Look-ups in named tables: a row name and a column name give one cell, copied from the table.

nodata:
        zakuva  kifuf  remuka  nis  somov  pemas  demula  govoba  kot
zoruve     707    508     480  562    432    628     391     352  690
besof      617    820     780  569    614    574     603     871  381
nibeda     377    346     498  532    828    658     817     573  766
laket      687    661     734  429    575    667     426     769  458
bubek      902    443     610  238    381    804      33     474  605
kemif      744    473     572  410    482    704     299     493  630
sogir      422    546     417  797    630    507     848     392  753

remuka of sogir is 417
demula of laket is 426
govoba of besof is 871
somov of sogir is 630
somov of laket is 575
somov of zoruve is 432
zakuva of kemif is 744
zakuva of laket is 687
kot of nibeda is 766
pemas of besof is 574
govoba of laket is 769
pemas of zoruve is 628
nis of besof is 569
zakuva of bubek is 902
kot of kemif is 630
somov of kemif is 482
zakuva of zoruve is 707
remuka of nibeda is 498
kifuf of zoruve is 508
zakuva of nibeda is 377
Which row has the largest zakuva? bubek

Table rivi
|  | zozavek | lis | kanoso | fid | dis | bevala |
|---|---|---|---|---|---|---|
| bora | 177 | 178 | 154 | 122 | 189 | 201 |
| zugigur | 195 | 80 | 196 | 225 | 159 | 50 |
| fama | 190 | 83 | 113 | 156 | 117 | 184 |
| lurid | 161 | 124 | 185 | 122 | 99 | 103 |
| kov | 171 | 103 | 157 | 138 | 206 | 137 |
| nol | 158 | 227 | 242 | 173 | 224 | 123 |
| vif | 176 | 140 | 172 | 136 | 125 | 159 |

What is the bevala of zugigur in rivi? 50
What is the lis of vif in rivi? 140
What is the bevala of kov in rivi? 137
What is the lis of nol in rivi? 227
What is the kanoso of vif in rivi? 172
What is the zozavek of bora in rivi? 177
What is the kanoso of fama in rivi? 113
What is the lis of kov in rivi? 103
Which row has the largest bevala? bora

Table mekaleb
|  | gorepe | daget | duk | pirari | fabisim | nedadud | badip |
|---|---|---|---|---|---|---|---|
| det | 96 | 184 | 36 | 83 | 193 | 121 | 142 |
| dume | 209 | 163 | 71 | 66 | 172 | 90 | 102 |
| nep | 191 | 169 | 55 | 64 | 181 | 97 | 108 |
| vif | 227 | 155 | 86 | 73 | 162 | 91 | 99 |
| punegil | 119 | 185 | 36 | 73 | 193 | 116 | 132 |
| gok | 73 | 183 | 39 | 89 | 189 | 132 | 151 |

What is the pirari of dume in mekaleb? 66
What is the gorepe of gok in mekaleb? 73
What is the gorepe of nep in mekaleb? 191
What is the fabisim of dume in mekaleb? 172
What is the duk of det in mekaleb? 36
What is the duk of nep in mekaleb? 55
What is the pirari of nep in mekaleb? 64
What is the badip of det in mekaleb? 142
What is the nedadud of det in mekaleb? 121

pof:
fields: bonazup, piz, tak, riz, lupi, kulig, gelos
vev: [1, -46, 0, -8, -36, -59, -69]
vik: [-19, -19, 3, -5, -43, -33, -25]
bok: [3, -5, -46, -14, 1, -19, -27]
firufo: [65, 6, 17, -42, -9, -66, 15]
bosuvit: [-21, -16, -52, 3, 10, -25, 4]
guruzi: [-88, -54, -34, -3, -25, -29, 13]
rep: [-4, -29, 24, -28, -41, -63, -39]
dotesu: [-14, -24, -4, -10, -40, -15, -34]
sis: [-23, -10, -29, -38, -17, -1, -16]
tasadom: [-48, -35, -28, -13, -23, -24, -9]
nov: [-30, 49, -68, -3, 23, 21, -14]
mim: [13, 11, -80, -8, 33, 10, -7]
bazub: [-7, -10, -38, -64, -21, 29, -9]
gez: [-38, -13, -7, -39, -45, 3, 8]

tak of sis is -29
tak of mim is -80
tak of gez is -7
bonazup of bosuvit is -21
piz of vev is -46
lupi of dotesu is -40
tak of tasadom is -28
gelos of tasadom is -9
kulig of mim is 10
tak of guruzi is -34
Which row has the largest bonazup? firufo

